P: [  6 -73  29  63]
H: [-35  36  27 -16]
W: [ 76 -30 -72 -46]
S: [-42  28  15   3]
T: [ 13 -70  42  73]
C: [  67 -107   15   48]
Q: [  67 -107   15   14]
len: [6] -> 1
chg T: [ 13 -70  42  74] -> 4, [73]
len: [-35] -> 1
len: [-42] -> 1
chg T: [ 13 -70  41  73] -> 3, [42]
len: [  6 -73  29] -> 3

N: [ -9   6  41  68  -6   9 -18  -8 -33  27 -24   3  13   2  11  10]
V: [ 12   2   6 -37 -16  -4  22  -9  16  -1  -2   1   3   6  -3  11]
F: [ -3 -11 -19  19   2 -42 -15   3 -20   3  18   0  14 -34   9  10]
J: [-39  -9 -17  11  14  54   5  17 -18  40  -2  -4   7  28  -1   5]
L: [-13   2 -26  10  38  34   3  24 -17 -34  10 -11  19   4  18 -10]
Z: [ -9  -2  -1  -8  12 -76  -6  -7 -62  13   6   1  -1  47   1  -6]
B: [-17 -12 -39 -25  16 -40   1 -13 -76 -24   3   1   3  11  -3  13]
R: [-11 -11 -42 -41  -8   1 -14  14 -47 -32   2  16 -15   1  -8   0]
G: [  7 -10  11   3 -11   0   1   3 -19   0   3 -20   0 -32  10  36]
D: [-17   2  -2  -5  21  39   2  -2 -47  17  15  10  -3  14   8 -21]
U: [-11   2 -21 -91  22 -34 -16 -16 -66 -54  -6  -8   7  -7 -18  -4]
len: [-39  -9] -> 2
chg R: [-11 -11 -42 -41  -8   1 -14  14 -47 -32   2  16 -15   1  -8   1] -> 16, [0]
len: [-11 -11 -42] -> 3

M: [ 42  93  46  -1 -32]
K: [ 18  85 -89  78  13]
E: [ 28  24 -66  87 -46]
len: [ 28  24 -66  87] -> 4
chg E: [ 29  24 -66  87 -46] -> 1, [28]
len: [ 28  24 -66] -> 3
len: [42 93 46] -> 3
len: [ 42  93  46  -1 -32] -> 5
len: [18 85] -> 2
chg K: [ 18  85 -89  77  13] -> 4, [78]

veni: [2 3 1 5 2]
dis: [  5  -2   5 -32  41]
visut: [-11 -18  -3  -4 -29]
beruf: [ -8   9  -8  60 -73]
Vub: [-11 -18   5  -4 -29]
vopiv: [ 24  26   5 -21 -93]
chg vopiv: [ 24  26   5 -21 -94] -> 5, [-93]
len: [  5  -2   5 -32  41] -> 5
chg vopiv: [ 24  26   5 -20 -93] -> 4, [-21]
len: [2 3 1 5 2] -> 5
chg dis: [  6  -2   5 -32  41] -> 1, [5]
chg dis: [  5  -2   5 -32  40] -> 5, [41]

nuf: [-33 -66  34 -27 -28 -66   8  36 -28]
dulap: [ 65  34 -21  19  24  53 -35  31  46]
Duzam: [-66 -80   5 -55  26 -15  21 -57  44]
zosa: [-66 -80   5 -55  26 -15  21 -57 -10]
Bero: [ 41  29 -72 -75 -50  70 -26  45 -17]
gaki: [-33 -66  34 -27 -64 -83 -77  46  55]
Dize: [-33 -66  34 -27 -28 -66   8  36 -73]
nepok: [-58  40  43  40  59  65 -21 -65  57]
chg zosa: [-66 -80   4 -55  26 -15  21 -57 -10] -> 3, [5]
len: [-33 -66  34] -> 3

Bel: [-50  54  60 -10  48  -4 -47   9  59  13]
riz: [-15  37  27 -54  26  21   3 -34  46  38]
noti: [-16  -7 -21  -6 -23   6  29  17  -1   2]
Kunem: [-54  41  55  30  34 -10 -74  74  51  24]
fel: [ 23  83  44 -90  56  79 -28 -34  80  84]
chg noti: [-16  -7 -20  -6 -23   6  29  17  -1   2] -> 3, [-21]
chg noti: [-16  -7 -21  -6 -24   6  29  17  -1   2] -> 5, [-23]
chg Bel: [-50  55  60 -10  48  -4 -47   9  59  13] -> 2, [54]
len: [ 23  83  44 -90  56  79 -28 -34  80] -> 9
len: [-15  37  27 -54  26  21   3] -> 7
len: [-16  -7 -21  -6 -23   6  29] -> 7
chg Kunem: [-54  41  55  30  34 -11 -74  74  51  24] -> 6, [-10]

